Below are the code and all the weights of a small trained network. Each question names an input and a class and asks about switching units off, where a switched-off unit gives its printed mean instead of its output.

import numpy as np


def w(rows, s, z=0):
    codes = np.array(rows[::2]) - 128.0
    scale = np.full(codes.shape[1], s)
    scale[-1] = z or s
    return codes * scale


def norm(h):
    return h / np.sqrt((h * h).mean(-1, keepdims=True) + 1e-5)


def f(y):
    return y / 2 * (1 + np.tanh(0.7978845608 * (y + 0.044715 * y**3)))


def log_softmax(a):
    a = a - a.max(-1, keepdims=True)
    return a - np.log(np.exp(a).sum(-1, keepdims=True))


def net(x, mask):
    res = np.array(x, float).reshape(1, 3) / 4 @ E
    u = 0
    for l in range(2):
        y = f(norm(res) @ A[l][:, :-1].T + A[l][:, -1])
        res = res + np.where(mask[u : u + 10], y, B[l][:, -1]) @ B[l][:, :-1]
        u += 10
    return log_softmax(norm(res)[-1] @ U[:, :-1].T + U[:, -1])


A, B = {}, {}
E = w([
[135,83,95,149,71,165,170,128],'x0',
[142,10,189,144,56,84,35,166],'x1',
[188,147,176,176,80,81,122,161],'x2',
],0.011)
A[0] = w([
[155,44,138,114,149,81,44,182,130],'0.n1',
[82,121,83,113,147,194,156,91,43],'0.n2',
[85,185,129,107,215,207,129,120,49],'0.n3',
[126,112,120,177,159,154,166,204,90],'0.n4',
[92,48,106,155,99,134,130,144,143],'0.n5',
[82,54,168,63,196,130,88,89,116],'0.n6',
[151,177,139,211,97,89,150,179,111],'0.n7',
[144,133,83,147,127,180,150,113,78],'0.n8',
[134,155,185,133,99,30,104,93,253],'0.n9',
[150,1,129,170,94,151,97,158,9],'0.n10',
],0.0092,0.0011)
B[0] = w([
[151,154,91,151,92,86,90,54,250],'0.n1',
[121,153,181,45,104,120,157,79,223],'0.n2',
[80,86,124,42,52,103,104,78,254],'0.n3',
[148,126,133,108,135,41,126,128,136],'0.n4',
[64,98,138,36,161,112,134,108,197],'0.n5',
[116,138,178,255,127,187,193,246,219],'0.n6',
[159,116,144,212,151,103,163,191,194],'0.n7',
[112,166,123,131,95,68,54,58,172],'0.n8',
[143,157,138,155,115,249,208,127,193],'0.n9',
[106,93,54,9,102,107,124,72,251],'0.n10',
],0.0088,0.0071)
A[1] = w([
[81,174,108,97,145,181,162,178,149],'1.n1',
[105,100,119,229,177,159,84,226,253],'1.n2',
[73,103,122,118,12,132,183,154,151],'1.n3',
[160,160,111,92,173,110,122,136,100],'1.n4',
[98,90,247,89,117,162,140,170,131],'1.n5',
[132,79,78,113,70,103,128,25,115],'1.n6',
[114,164,156,110,162,157,146,90,177],'1.n7',
[223,160,143,123,157,55,164,111,116],'1.n8',
[176,33,108,104,86,99,75,132,139],'1.n9',
[79,116,114,11,149,186,125,146,61],'1.n10',
],0.011,0.0031)
B[1] = w([
[23,137,129,124,183,60,107,128,163],'1.n1',
[188,174,158,82,40,82,122,78,173],'1.n2',
[109,137,75,67,223,88,83,99,223],'1.n3',
[84,29,150,53,143,120,115,81,129],'1.n4',
[126,47,78,158,145,209,180,162,155],'1.n5',
[75,174,151,137,25,76,101,114,255],'1.n6',
[124,91,32,110,102,113,94,105,169],'1.n7',
[144,46,135,123,123,202,69,174,161],'1.n8',
[2,236,90,44,126,82,168,19,195],'1.n9',
[232,152,181,221,134,147,142,200,222],'1.n10',
],0.0086,0.012)
U = w([
[77,153,122,63,97,45,137,74,205],'0',
[102,68,113,159,227,166,152,183,4],'1',
[255,117,190,223,96,141,140,165,194],'2',
],0.014,0.0033)

Each question gives the input, the list of numbers given to net, and the class t.
The units are the neurons (one row each of A and B). Each row of codes is followed by its name. A weight is (code - 128) times the scale printed after its matrix; where a second scale follows, it is the last column's (A, B and U).
mask holds one flag per neuron, layer by layer. A switched-off neuron (its flag False) gives its mean, the last column of its row in B, instead of its output. The means were averaged over made-up inputs and are rounded, as every weight is.
A unit's drop is (log p(t) with every unit on - log p(t) with that unit switched off) / (log p(t) with every unit on - log p(t) with every unit switched off).
The circuit of an input: a set's keep is (log p(t) with only the set's units on - log p(t) with every unit switched off) / (log p(t) with every unit on - log p(t) with every unit switched off). Starting from the 12 units with the biggest drops (on a tie, the unit counted first), units are removed one at a time, each time the one whose removal leaves the highest keep (on an exact tie, the one counted first), for as long as the keep stays at least 0.8.
circuit, biggest first: the units of the circuit, biggest drop first
unit that matters most: the unit with the biggest drop
k most important neurons: the k neurons with the biggest drops, biggest first
top k neurons in layer l: the k neurons of layer l with the biggest drops, biggest first
drop of u: that unit's drop, to one decimal
input [-1,-8,7], class 1: unit that matters most => 1.n6
input [7,-3,3], class 2: top 2 neurons in layer 0 => (0.n3 0.n10)
input [-8,0,-1], class 1: 3 most important neurons => (1.n5 0.n3 1.n6)
input [-4,2,-7], class 1: circuit, biggest first => (0.n6 1.n6)
input [-5,0,-3], class 1: circuit, biggest first => (1.n5 0.n6)
input [-6,-7,8], class 2: top 4 neurons in layer 1 => (1.n9 1.n3 1.n8 1.n5)
input [4,2,-8], class 1: 4 most important neurons => (0.n6 0.n1 1.n5 1.n10)
input [-8,6,-1], class 2: 3 most important neurons => (0.n3 0.n6 0.n9)
input [5,-7,6], class 2: 3 most important neurons => (0.n10 1.n9 0.n7)
input [-6,5,7], class 2: 2 most important neurons => (0.n3 0.n9)
input [-7,-3,2], class 1: top 3 neurons in layer 0 => (0.n1 0.n10 0.n8)
input [-7,-2,-2], class 1: drop of 0.n1 => 0.8
input [-3,-8,7], class 1: drop of 1.n9 => 0.5
input [-7,-5,8], class 2: drop of 0.n10 => 0.3
input [-2,1,-6], class 1: unit that matters most => 0.n6
input [2,-4,4], class 2: drop of 1.n1 => 0.0
